Here is a tiny trained network, its code and every weight. The questions are about switching its units off for an input and a class, where a switched-off unit gives its printed mean instead of its output.

import numpy as np


def w(rows, s, z=0):
    codes = np.array(rows[::2]) - 128.0
    scale = np.full(codes.shape[1], s)
    scale[-1] = z or s
    return codes * scale


def norm(h):
    return h / np.sqrt((h * h).mean(-1, keepdims=True) + 1e-5)


def f(y):
    return np.maximum(y, 0)


def log_softmax(a):
    a = a - a.max(-1, keepdims=True)
    return a - np.log(np.exp(a).sum(-1, keepdims=True))


def net(x, mask):
    res = np.array(x, float).reshape(1, 2) / 4 @ E
    u = 0
    for l in range(2):
        y = f(norm(res) @ A[l][:, :-1].T + A[l][:, -1])
        res = res + np.where(mask[u : u + 9], y, B[l][:, -1]) @ B[l][:, :-1]
        u += 9
    return log_softmax(norm(res)[-1] @ U[:, :-1].T + U[:, -1])


A, B = {}, {}
E = w([
[136,156,177,72],'x0',
[254,146,119,213],'x1',
],0.0098)
A[0] = w([
[219,101,192,172,3],'0.n1',
[126,55,186,54,154],'0.n2',
[186,84,191,141,220],'0.n3',
[68,144,2,220,133],'0.n4',
[121,88,156,98,125],'0.n5',
[156,191,43,219,108],'0.n6',
[22,48,47,133,59],'0.n7',
[79,109,115,185,98],'0.n8',
[170,42,41,191,74],'0.n9',
],0.009,0.003)
B[0] = w([
[96,226,16,191,215],'0.n1',
[112,115,220,79,212],'0.n2',
[21,184,104,199,222],'0.n3',
[141,2,168,133,253],'0.n4',
[131,116,156,75,164],'0.n5',
[117,101,221,66,245],'0.n6',
[128,150,6,192,247],'0.n7',
[195,72,109,103,175],'0.n8',
[170,40,212,109,238],'0.n9',
],0.012,0.0055)
A[1] = w([
[167,87,111,141,170],'1.n1',
[116,87,5,63,208],'1.n2',
[117,84,156,131,85],'1.n3',
[99,91,124,159,6],'1.n4',
[171,155,138,130,109],'1.n5',
[176,211,158,97,247],'1.n6',
[122,112,168,185,226],'1.n7',
[116,144,143,74,124],'1.n8',
[126,196,40,131,167],'1.n9',
],0.02,0.0021)
B[1] = w([
[54,162,157,86,214],'1.n1',
[148,110,111,249,254],'1.n2',
[117,139,82,141,221],'1.n3',
[153,110,90,128,190],'1.n4',
[130,137,66,114,145],'1.n5',
[84,76,147,59,211],'1.n6',
[177,169,126,114,240],'1.n7',
[113,206,147,134,200],'1.n8',
[136,78,27,39,241],'1.n9',
],0.019,0.0073)
U = w([
[114,110,34,65,162],'0',
[143,51,71,210,178],'1',
[65,177,202,65,166],'2',
[99,99,153,137,32],'3',
[72,214,137,194,84],'4',
[202,196,155,156,164],'5',
[99,95,184,148,2],'6',
[194,8,213,131,137],'7',
],0.016,0.0089)

Each question gives the input, the list of numbers given to net, and the class t.
The units are the neurons (one row each of A and B). Each row of codes is followed by its name. A weight is (code - 128) times the scale printed after its matrix; where a second scale follows, it is the last column's (A, B and U).
mask holds one flag per neuron, layer by layer. A switched-off neuron (its flag False) gives its mean, the last column of its row in B, instead of its output. The means were averaged over made-up inputs and are rounded, as every weight is.
A unit's drop is (log p(t) with every unit on - log p(t) with that unit switched off) / (log p(t) with every unit on - log p(t) with every unit switched off).
The circuit of an input: a set's keep is (log p(t) with only the set's units on - log p(t) with every unit switched off) / (log p(t) with every unit on - log p(t) with every unit switched off). Starting from the 12 units with the biggest drops (on a tie, the unit counted first), units are removed one at a time, each time the one whose removal leaves the highest keep (on an exact tie, the one counted first), for as long as the keep stays at least 0.8.
circuit, biggest first: the units of the circuit, biggest drop first
most important unit: the unit with the biggest drop
k most important neurons: the k neurons with the biggest drops, biggest first
top k neurons in layer l: the k neurons of layer l with the biggest drops, biggest first
input [-5,7], class 5: circuit, biggest first	(1.n7; 1.n9; 1.n2)
input [-3,6], class 5: circuit, biggest first	(1.n7; 1.n9)
input [2,8], class 0: most important unit	0.n4
input [-2,3], class 5: 4 most important neurons	(1.n7; 1.n9; 0.n1; 1.n6)
input [1,-4], class 4: top 2 neurons in layer 1	(1.n8; 1.n9)
input [1,8], class 0: 3 most important neurons	(0.n4; 0.n1; 0.n2)
input [-3,-7], class 1: circuit, biggest first	(1.n2; 0.n7)
input [0,-7], class 1: circuit, biggest first	(0.n7; 1.n2)
input [1,-2], class 4: 3 most important neurons	(0.n2; 0.n1; 0.n6)
input [1,-8], class 4: top 3 neurons in layer 0	(0.n2; 0.n1; 0.n4)
input [-2,8], class 5: circuit, biggest first	(1.n9; 1.n2)
input [-1,4], class 5: circuit, biggest first	(1.n7; 1.n9)
input [0,3], class 5: top 3 neurons in layer 0	(0.n7; 0.n6; 0.n9)
input [3,6], class 0: top neuron in layer 0	(0.n1)
input [-1,-7], class 1: 3 most important neurons	(1.n2; 0.n7; 0.n6)
input [-5,6], class 5: 3 most important neurons	(1.n7; 1.n9; 1.n6)
input [-8,7], class 7: 2 most important neurons	(0.n9; 0.n4)
input [3,-6], class 4: 2 most important neurons	(0.n6; 0.n9)
input [-5,8], class 5: top 2 neurons in layer 1	(1.n7; 1.n9)
input [2,-6], class 4: 2 most important neurons	(0.n2; 0.n6)
input [2,6], class 0: most important unit	0.n1
input [-1,-8], class 1: 3 most important neurons	(1.n2; 0.n7; 0.n6)
